How the units are linked:
w41: ru>w672, gu>w812, li>w444, di>w738
w712: ru>w548, gu>w483, li>w811, di>w379
w776: ru>w441, gu>w741, li>w644, di>w615
w388: ru>w20, gu>w113, li>w208, di>w776
w810: ru>w712, gu>w433, li>w456, di>w705
w489: ru>w11, gu>w511, li>w994, di>w695
w295: ru>w43, gu>w351, li>w710, di>w594
w615: ru>w598, gu>w549, li>w20, di>w633
w812: ru>w965, gu>w737, li>w41, di>w491
w847: ru>w278, gu>w695, li>w511, di>w11
w622: ru>w320, gu>w952, li>w983, di>w668
w444: ru>w491, gu>w41, li>w803, di>w737
w544: ru>w471, gu>w214, li>w458, di>w49
w798: ru>w909, gu>w408, li>w193, di>w975
w126: ru>w408, gu>w576, li>w291, di>w193
w291: ru>w798, gu>w126, li>w355, di>w53
w737: ru>w68, gu>w738, li>w812, di>w672
w576: ru>w632, gu>w53, li>w126, di>w798
w68: ru>w654, gu>w794, li>w965, di>w30
w965: ru>w631, gu>w68, li>w672, di>w196
w769: ru>w777, gu>w669, li>w320, di>w544
w705: ru>w379, gu>w811, li>w574, di>w483
w379: ru>w506, gu>w520, li>w378, di>w870
w110: ru>w503, gu>w506, li>w870, di>w829
w148: ru>w847, gu>w556, li>w839, di>w489
w231: ru>w21, gu>w232, li>w835, di>w993
w633: ru>w231, gu>w26, li>w441, di>w462
w196: ru>w622, gu>w30, li>w794, di>w654
w632: ru>w839, gu>w975, li>w408, di>w909
w214: ru>w208, gu>w777, li>w544, di>w790
w839: ru>w511, gu>w148, li>w120, di>w994
w672: ru>w30, gu>w965, li>w491, di>w794
w975: ru>w148, gu>w479, li>w632, di>w120
w670: ru>w594, gu>w710, li>w195, di>w351
w556: ru>w695, gu>w994, li>w148, di>w511
w351: ru>w481, gu>w804, li>w295, di>w174
w21: ru>w705, gu>w456, li>w894, di>w433
w438: ru>w351, gu>w195, li>w278, di>w710
w952: ru>w769, gu>w133, li>w622, di>w104
w539: ru>w710, gu>w278, li>w11, di>w195
w174: ru>w41, gu>w43, li>w594, di>w803
w462: ru>w993, gu>w835, li>w598, di>w232
w829: ru>w291, gu>w348, li>w247, di>w342
w491: ru>w196, gu>w672, li>w738, di>w68
w456: ru>w811, gu>w810, li>w21, di>w574
w26: ru>w232, gu>w598, li>w633, di>w835
w909: ru>w994, gu>w120, li>w479, di>w148
w695: ru>w438, gu>w800, li>w847, di>w539
w278: ru>w295, gu>w438, li>w539, di>w670
w983: ru>w104, gu>w622, li>w654, di>w133
w348: ru>w126, gu>w503, li>w829, di>w355
w193: ru>w479, gu>w798, li>w53, di>w632
w433: ru>w483, gu>w574, li>w810, di>w811
w644: ru>w549, gu>w776, li>w113, di>w20
w503: ru>w576, gu>w342, li>w348, di>w291
w520: ru>w247, gu>w548, li>w379, di>w110
w790: ru>w644, gu>w471, li>w49, di>w388
w574: ru>w378, gu>w705, li>w433, di>w712
w598: ru>w376, gu>w462, li>w26, di>w231
w49: ru>w113, gu>w790, li>w777, di>w208
w794: ru>w983, gu>w196, li>w68, di>w631
w479: ru>w556, gu>w909, li>w975, di>w839
w113: ru>w615, gu>w644, li>w388, di>w741
w378: ru>w110, gu>w379, li>w483, di>w548
w894: ru>w574, gu>w21, li>w993, di>w810
w800: ru>w195, gu>w11, li>w695, di>w278
w30: ru>w952, gu>w631, li>w196, di>w983
w483: ru>w870, gu>w378, li>w712, di>w520
w741: ru>w633, gu>w20, li>w776, di>w549
w20: ru>w26, gu>w615, li>w741, di>w441
w710: ru>w174, gu>w295, li>w670, di>w804
w441: ru>w835, gu>w633, li>w549, di>w598
w11: ru>w670, gu>w539, li>w800, di>w438
w811: ru>w520, gu>w712, li>w705, di>w378
w668: ru>w458, gu>w104, li>w133, di>w769
w738: ru>w794, gu>w491, li>w737, di>w965
w43: ru>w812, gu>w481, li>w174, di>w444
w471: ru>w776, gu>w208, li>w790, di>w113
w342: ru>w53, gu>w355, li>w503, di>w126
w835: ru>w894, gu>w231, li>w462, di>w376
w803: ru>w738, gu>w444, li>w481, di>w812
w549: ru>w462, gu>w441, li>w615, di>w26
w481: ru>w737, gu>w803, li>w43, di>w41
w247: ru>w355, gu>w829, li>w506, di>w503
w232: ru>w456, gu>w376, li>w231, di>w894
w195: ru>w804, gu>w670, li>w438, di>w295
w994: ru>w800, gu>w489, li>w556, di>w847
w870: ru>w348, gu>w110, li>w548, di>w247
w120: ru>w489, gu>w839, li>w909, di>w556
w458: ru>w790, gu>w544, li>w669, di>w777
w548: ru>w829, gu>w870, li>w520, di>w506
w654: ru>w668, gu>w983, li>w631, di>w952
w376: ru>w810, gu>w993, li>w232, di>w21
w777: ru>w388, gu>w49, li>w214, di>w471
w511: ru>w539, gu>w847, li>w489, di>w800
w408: ru>w120, gu>w632, li>w798, di>w479
w355: ru>w193, gu>w291, li>w342, di>w576
w804: ru>w803, gu>w594, li>w351, di>w43
w133: ru>w669, gu>w668, li>w952, di>w320
w53: ru>w975, gu>w193, li>w576, di>w408
w669: ru>w49, gu>w458, li>w769, di>w214
w993: ru>w433, gu>w894, li>w376, di>w456
w594: ru>w444, gu>w174, li>w804, di>w481
w320: ru>w214, gu>w769, li>w104, di>w458
w104: ru>w544, gu>w320, li>w668, di>w669
w631: ru>w133, gu>w654, li>w30, di>w622
w506: ru>w342, gu>w247, li>w110, di>w348
w208: ru>w741, gu>w388, li>w471, di>w644

The rows follow the links: the fewer symbols apart two units are, the more alike their rows tend to be.

Each row is also shifted at random along 7 hidden directions that mean nothing.

Each row, then its unit:
-2,-18,11,7,5,12,19,-5,5,10,3,-11,-8,19,-5,-11,-7,-33,8,13,-3,14,-19,30,3,-9,-18,7,9,-23,3,-5,-3,16,22,-24,-11,1,0,-12,11,6,-7,9,-21,8,-13,2,17,-4,-9,-4: w812
-46,17,-9,-23,-13,67,15,-31,0,8,10,10,0,13,-3,11,-5,-28,27,-8,11,-10,24,11,33,-8,-9,12,6,-34,-2,-4,9,13,30,-1,21,-35,22,-17,37,47,-4,7,1,9,-23,11,-8,-24,-18,32: w556
-48,27,33,12,-2,34,25,16,24,4,2,-15,-4,10,-24,30,-8,-23,2,-16,-33,48,-15,25,2,-43,-14,4,24,15,-14,-7,27,-22,6,-16,33,24,-61,-19,25,26,-14,2,-7,-32,6,-18,-17,1,-12,-10: w320
24,-17,-10,-51,48,25,8,3,-30,-5,-15,5,-5,23,45,10,-13,-24,29,24,-7,-12,7,-14,19,67,6,-17,-19,4,-29,0,-2,-57,-37,-10,54,32,-29,-24,-45,2,-36,20,-13,-59,11,10,-11,5,6,5: w710
-49,4,-33,9,-18,-7,-15,11,-1,12,14,11,3,-5,5,-8,18,1,10,25,28,-25,-2,10,18,18,-6,3,8,8,-10,-21,-29,41,8,10,-9,-34,40,16,-18,5,-7,-32,-20,31,-8,21,4,21,19,14: w539
23,30,-17,13,-20,12,-8,7,-13,9,19,23,2,4,-6,1,8,13,-15,21,22,-34,6,5,-2,6,-11,-30,-15,24,-25,-8,-11,2,20,23,9,2,36,26,-21,31,-3,-28,5,2,0,17,-2,5,-10,26: w148
12,-1,14,3,-25,-10,6,-11,8,-21,13,-15,-18,-20,-19,-16,15,15,-10,-5,-11,8,1,-2,4,-16,-17,22,-24,-4,28,-21,15,26,-17,18,-34,-9,38,-8,20,-18,-6,-9,2,36,-16,-4,6,-18,-3,-7: w790
-108,-31,-21,-6,-22,-10,-6,-27,-6,1,-3,-1,-11,-38,-15,-21,18,8,-2,-29,35,-2,12,-14,-10,-7,16,30,-3,-33,22,8,-6,42,1,5,-12,-21,43,25,33,-1,26,9,22,60,-11,-11,34,-19,-7,7: w574
-68,-26,3,-2,-2,-29,14,8,-67,-15,-16,0,-19,-24,-31,-7,19,11,24,-28,1,-32,16,0,-51,17,-4,14,-18,-3,24,-12,-32,-17,-19,8,34,35,-8,12,-18,1,-4,49,17,-40,-15,-35,-6,-10,16,-5: w26
-42,16,9,10,30,-1,-19,-7,-12,-6,-9,-14,20,6,41,13,-11,9,-54,26,-12,-33,-20,7,14,15,-30,-45,-11,21,12,20,3,-18,12,1,-45,31,18,-27,-23,-12,-15,-7,0,-16,5,31,-8,-12,-32,7: w594
70,18,25,6,8,47,29,-13,40,8,31,-12,-14,5,-6,27,5,-21,15,-14,-8,50,-22,19,29,-16,-7,14,36,-18,-33,-12,21,11,-8,4,48,-15,-26,-18,29,24,10,4,-16,2,-4,-20,-2,-7,-26,-1: w104
-57,-23,18,-4,6,-37,6,-21,-27,-10,9,-5,-15,-15,0,-50,22,12,-26,28,15,-18,-18,9,-16,24,-15,-7,-59,-5,15,-24,6,11,-16,32,-63,13,96,20,-33,-30,-5,0,-9,44,-6,2,32,-15,-13,-13: w68
-39,1,8,-14,12,0,0,-30,-24,-1,-28,-19,25,-28,17,27,31,19,16,-36,14,-24,-2,14,14,4,-18,20,35,-12,33,2,-18,11,7,11,4,-31,9,-22,6,2,9,37,7,-1,-9,-20,-31,-24,26,4: w462
-60,21,5,-44,17,98,16,-33,27,-3,-9,9,11,33,12,36,-46,-47,27,-27,-31,24,38,-13,47,-22,15,16,11,-37,3,27,47,-40,12,-33,38,-11,-56,-57,63,39,-13,20,12,-37,-6,14,-22,-27,-31,27: w479
8,4,10,-2,-16,-28,-12,-2,-16,-8,-22,15,17,12,-11,-31,-16,14,-22,5,-6,-18,21,-8,-31,-22,9,-21,-47,10,26,16,21,-28,25,-2,-60,17,27,17,-6,-10,2,-7,23,4,13,11,6,-6,13,-6: w503
82,15,9,-2,-19,29,21,25,36,6,13,-13,-17,3,-18,19,2,-15,23,-8,-15,58,-13,11,20,-27,-8,21,28,16,-25,-22,22,8,-14,-14,48,-2,-46,-11,21,19,-17,-22,-17,-1,4,-17,-9,11,15,-9: w777
15,6,13,-3,-6,2,-6,27,-14,-11,-41,-23,7,2,-4,24,-24,6,-32,-23,-38,10,2,-4,-17,-39,-19,-13,-4,38,37,32,21,-41,9,-45,0,66,-68,-28,14,5,-30,2,25,-42,12,-3,-17,-14,12,-5: w835
-22,16,49,48,41,-55,-15,-31,17,-21,1,-15,37,-3,26,0,3,31,-35,10,-30,-30,-27,11,2,-3,-15,-13,14,-12,50,5,-12,10,1,40,-104,-33,23,-33,-6,-71,33,27,-10,-6,-6,9,-24,-5,-20,-25: w952
6,27,-6,-23,10,-12,-21,5,-27,-11,-6,27,19,1,27,-6,0,33,-17,25,10,-34,20,-31,-6,38,16,-44,-53,41,-27,3,16,-57,-18,37,-1,23,35,27,-60,1,-8,-19,16,-23,30,15,-16,8,9,6: w798
89,-46,12,-4,34,-8,21,-18,-40,-11,7,3,-27,28,5,-34,-19,-26,7,25,-11,-28,0,7,-28,40,-9,-10,-40,-40,9,-1,-20,-20,-9,-7,-9,33,14,-11,-19,-18,-7,41,-9,-30,-21,3,26,-17,-30,-4: w481
48,10,-14,-19,10,29,-6,22,16,5,-19,2,12,37,22,20,-31,-28,23,21,-26,9,11,2,32,0,-3,-3,18,14,-1,8,4,-22,10,-38,12,-3,-58,-38,2,6,-35,-14,-19,-36,5,26,-26,19,27,2: w800
-58,-20,-20,-17,-8,-1,-1,-25,-22,8,6,9,-10,-37,-5,-13,30,18,-1,-22,54,-8,5,-17,-12,23,24,9,-12,-22,-20,2,-7,21,-12,25,28,-8,55,49,-3,19,29,9,23,43,2,-18,29,-16,-13,14: w712
74,-14,-6,9,11,-3,3,-5,3,-12,11,-6,-12,-16,-1,17,8,7,23,-26,-7,1,2,-13,-1,14,3,27,30,-22,7,-2,-27,16,-28,10,36,-18,-35,-13,15,-14,17,31,-1,-16,-18,-21,-9,-3,-5,-3: w549
56,29,-13,23,4,-17,-17,8,-11,5,18,33,18,8,9,3,9,24,3,22,18,-42,10,-9,-5,29,11,-29,3,15,-30,-5,-31,-5,3,38,4,-21,20,24,-39,1,17,-13,-1,-19,4,12,-18,23,0,12: w909
17,-3,-6,46,9,-35,4,33,7,38,14,4,13,11,-3,9,32,-12,35,26,29,-1,-40,50,-6,18,-3,-1,72,12,-45,-27,-67,39,23,-2,29,-37,-19,27,-45,3,18,1,-44,-7,2,-13,-9,56,39,-11: w41
-44,12,-8,-13,-1,5,-13,-17,6,-7,1,22,16,1,9,-9,-6,8,4,3,4,-14,27,-23,13,6,22,-1,-16,-9,1,4,13,-12,1,19,-22,-25,24,8,4,-5,11,-7,12,10,6,16,-8,0,-1,9: w193

From each start, follow one symbol. Which unit do you reach?
Answers are names.
-15,-8,-16,50,-33,-28,-2,25,-4,-5,25,0,-27,-30,-46,0,15,17,-7,-21,4,-6,-2,-2,-38,-19,-5,16,17,3,8,-9,-39,43,-6,4,23,11,-18,24,21,-2,17,2,8,6,-21,-20,16,9,-14,3
di -> w598
30,-6,26,3,30,22,15,-15,42,-7,15,-13,-10,13,8,5,-23,-25,-1,-3,-32,41,-15,-3,21,-8,0,10,7,-28,-2,1,26,-8,-19,-7,-2,2,-33,-33,29,-18,4,13,-12,-8,-1,-3,8,-9,-36,-14
li -> w654
26,-8,8,11,-4,-4,-1,6,-9,-16,-20,-16,-2,-3,-11,14,-17,4,-12,-28,-30,-2,5,-5,-19,-29,-15,10,8,-3,45,21,0,-7,7,-27,-2,27,-52,-31,31,-11,-5,25,18,-28,-11,-8,-9,-18,-2,-5
gu -> w462
-44,35,-7,-30,3,56,-1,-9,9,14,-20,-1,32,18,26,37,-6,-20,21,3,-1,-5,10,19,54,-6,-15,-2,26,8,-4,4,14,-12,31,-16,14,-31,-11,-35,11,42,-25,-10,-9,-13,3,20,-39,-6,23,22
li -> w489
-72,20,-17,38,-19,-37,-40,33,-3,-9,3,-4,6,-2,13,-15,-14,26,-80,47,-11,-38,-10,-8,-11,-6,-23,-50,-40,58,18,13,-1,9,14,-3,-75,44,34,8,-28,-24,-25,-61,5,17,5,49,11,14,-20,3
li -> w438
-40,9,-12,5,29,25,-8,-15,16,17,8,-8,15,2,40,29,4,-10,-3,12,13,-10,-22,17,44,21,-12,-8,42,-13,-16,7,-17,23,8,0,8,-31,3,-21,-1,7,4,-2,-18,4,-6,17,-8,4,-17,15
li -> w351
-17,-2,22,-13,25,-4,5,4,3,7,-19,-18,16,18,24,1,1,-16,1,21,-13,16,-25,23,14,7,-11,-9,9,14,-3,-6,14,-19,1,-13,-17,10,-11,-20,-25,-12,-19,1,-25,-12,15,4,-10,11,24,-21
di -> w794
-18,-26,-27,-19,10,36,13,-12,-7,5,24,9,-32,5,7,-7,-2,-35,20,14,20,-1,3,-5,13,36,2,10,-8,-32,-27,-11,-11,15,-17,-4,45,-1,16,0,1,18,-9,4,-12,8,-18,7,27,-4,-31,18
ru -> w43
28,-4,30,-16,8,-35,17,-8,-42,-20,-6,-5,-4,-13,-6,-20,34,23,22,3,0,-23,-3,12,-16,31,-16,6,-36,8,10,-36,-8,-16,-27,45,-12,1,46,4,-41,-19,-10,27,-10,-12,-4,-23,-18,-8,27,-17
li -> w544
44,10,-36,44,-56,-43,-18,32,15,25,37,34,-7,-12,-43,-33,27,27,-1,20,49,-3,-1,-4,-29,-12,25,-5,4,20,-42,-21,-27,53,20,23,-6,-34,50,87,-19,9,32,-55,0,61,6,-1,32,44,23,5
li -> w342
-94,-1,6,18,-8,-19,6,4,6,8,27,-4,-15,-20,-12,-15,31,7,-8,17,28,14,-29,13,-7,14,-1,-1,-7,13,-32,-31,-4,25,-17,30,1,1,49,37,-22,-2,8,-19,-17,36,6,-11,23,14,-7,-8
ru -> w952
-36,-2,-23,0,-20,-8,-16,12,-16,-10,7,3,-15,0,4,-26,-9,5,-37,37,4,-30,6,-9,0,11,-15,-23,-51,22,9,-2,3,10,0,1,-36,28,50,8,-14,-4,-30,-42,1,22,-7,35,23,-3,-14,10
li -> w539
75,-14,32,32,46,-17,8,-22,48,-7,17,-7,7,22,13,4,-22,-18,23,-2,-40,22,-16,1,12,1,11,24,45,-52,16,1,-13,15,-13,3,-33,-47,-47,-44,27,-57,33,40,-25,-19,-15,-5,-9,10,-21,-24
ru -> w320
